Read these off the row that follows.
1) Give the entry just left of 69.
2) Give the entry just right of 93.
[93, 69, 100, 101, 163, 126, 65, 123]
1) 93
2) 69

Questions about the row below.
1) The 3rd largest entry?
2) The entry just right of the smallest entry?
3) The 1st entry?
[163, 121, 93, 156]
1) 121
2) 156
3) 163

B =
[[ 90 158  52 115  27  96 129 129  40 135  46 131 148]
 [ 89 163  47 116  20  96 132 132  34 138  41 134 153]
 [ 91 150  58 113  36  97 126 125  48 130  53 127 142]
 [ 90 158  52 115  27  96 129 129  40 135  46 131 148]
 [ 90 161  50 116  23  96 131 130  37 136  44 132 151]
 [100  98 101 100 102 100  99  99 102  99 102  99  99]
 [ 98 110  92 103  87  99 105 105  90 106  91 105 108]
 [ 99 103  97 101  96 100 102 102  97 102  97 102 103]
 [ 93 140  67 110  50  97 120 120  59 124  63 121 133]
 [ 89 162  48 116  21  96 132 131  35 137  42 133 152]
 [ 90 157  53 115  28  96 129 128  41 134  47 130 147]
 [ 99 107  94 102  91 100 103 103  93 104  94 104 106]
 [ 94 137  69 110  53  98 119 118  62 122  66 120 131]]
Rows and columns are numbered from 0.
What is the entry in the top-right corner?
Answer: 148
The top-left entry is 90
The entry directly above 59 -> 97
The entry in the bottom-right corner is 131
What is the entry at row 0, column 1?
Answer: 158
The entry in the bottom-left corner -> 94
What is the maximum?
Answer: 163
What is the entry directly below the smallest entry?
Answer: 36
The entry directly below 162 -> 157
What is the entry in row 1 and column 0?
Answer: 89
The bottom entry of the column that holds the smallest entry -> 53
What is the entry at row 2, column 1?
Answer: 150
What is the entry directly above 151?
Answer: 148
What is the centre entry?
Answer: 105
What is the entry just left of the centre entry?
Answer: 99
The entry at row 2, column 0 -> 91
The entry at row 2, column 2 is 58
The entry directly above 127 is 134
What is the entry directly below 87?
Answer: 96
The bottom entry of the column that holds the largest entry: 137
The entry at row 0, column 2: 52
The entry just right of 62: 122
What is the entry just left of 35?
Answer: 131
The smallest entry: 20

Read these off the grid that follows. Rows and columns are numbered from 0.
1) Which number is the entry in the bottom-right corner?
2) Which number is the entry in row 2 and column 1?
3) Which number is the entry in the top-left corner?
4) Which number is the entry at row 1, column 0?
5) Which number is the entry directly above the largest entry?
6) Which number is the entry directly below the centre entry?
7) Which number is the entry in row 0 and column 1?
8) Which number is the entry just right of the centre entry?
[[79, 96, 106, 106, 100, 126, 75, 109, 99, 107, 102, 99, 124],
[141, 93, 106, 122, 102, 81, 96, 109, 131, 89, 83, 93, 105],
[90, 99, 98, 100, 96, 101, 95, 109, 101, 101, 98, 95, 100],
[79, 99, 51, 93, 93, 129, 90, 121, 119, 106, 97, 139, 105],
[83, 128, 129, 95, 127, 97, 116, 92, 94, 105, 107, 95, 95],
[95, 99, 106, 120, 105, 121, 82, 109, 90, 107, 102, 83, 113],
[90, 99, 102, 106, 105, 96, 114, 109, 102, 104, 101, 93, 105],
[90, 93, 34, 106, 113, 126, 91, 111, 128, 118, 119, 153, 134],
[90, 118, 106, 93, 36, 101, 90, 116, 89, 56, 54, 99, 76],
[97, 74, 48, 106, 81, 101, 79, 110, 101, 105, 98, 88, 108],
[106, 97, 106, 112, 117, 97, 108, 106, 101, 105, 98, 95, 107],
[109, 99, 106, 103, 102, 101, 91, 99, 100, 105, 98, 101, 105],
[95, 99, 104, 106, 105, 101, 92, 107, 103, 104, 98, 95, 104]]
1) 104
2) 99
3) 79
4) 141
5) 93
6) 91
7) 96
8) 109

[[141, 87, 113, 61, 97, 43, 135, 131],
[154, 128, 80, 149, 46, 56, 130, 89],
[124, 155, 97, 148, 150, 112, 135, 150],
[103, 112, 94, 153, 150, 97, 53, 140],
[155, 153, 157, 144, 159, 95, 148, 51],
[95, 78, 159, 44, 146, 145, 64, 43],
[123, 144, 43, 82, 97, 159, 61, 155],
[106, 56, 121, 83, 83, 57, 116, 52],
[64, 93, 78, 73, 104, 94, 111, 89],
[112, 154, 157, 147, 72, 127, 58, 115],
[80, 97, 155, 74, 114, 160, 65, 83],
[139, 67, 153, 48, 130, 101, 56, 117],
[44, 42, 131, 145, 111, 123, 46, 59],
[139, 46, 131, 63, 53, 99, 149, 136],
[104, 109, 140, 116, 70, 54, 105, 65],
[76, 111, 158, 94, 87, 100, 158, 111]]
Give the entry in the bottom-right corner.
111
Give the entry directly below the smallest entry.
46
Give the 4th entry from the end, reading row by row.
87
Give the first entry on the diagonal from the top-right corner.
131
Give the fourth entry in reading order.
61
Give the entry directly below the largest entry.
101
The entry in the top-left corner -> 141
The top entry of the column that holds the smallest entry -> 87
Give the maximum.
160
The entry just left of the smallest entry is 44
The fifth entry, reading row by row: 97
Give the largest entry in the last column.
155
Give the second entry on the diagonal from the top-right corner.
130
Give the entry just right of the largest entry.
65
The entry directly above the largest entry is 127
Give the largest entry in the first column.
155
The entry just left of the largest entry -> 114
Give the entry directly above 57.
159
The 2nd entry on the main diagonal: 128
The bottom-left entry: 76
Give the bottom entry of the column that holds the smallest entry.
111
The entry directly below 117 -> 59
Give the minimum.
42
The 3rd entry on the main diagonal is 97
Give the third entry in reading order.
113
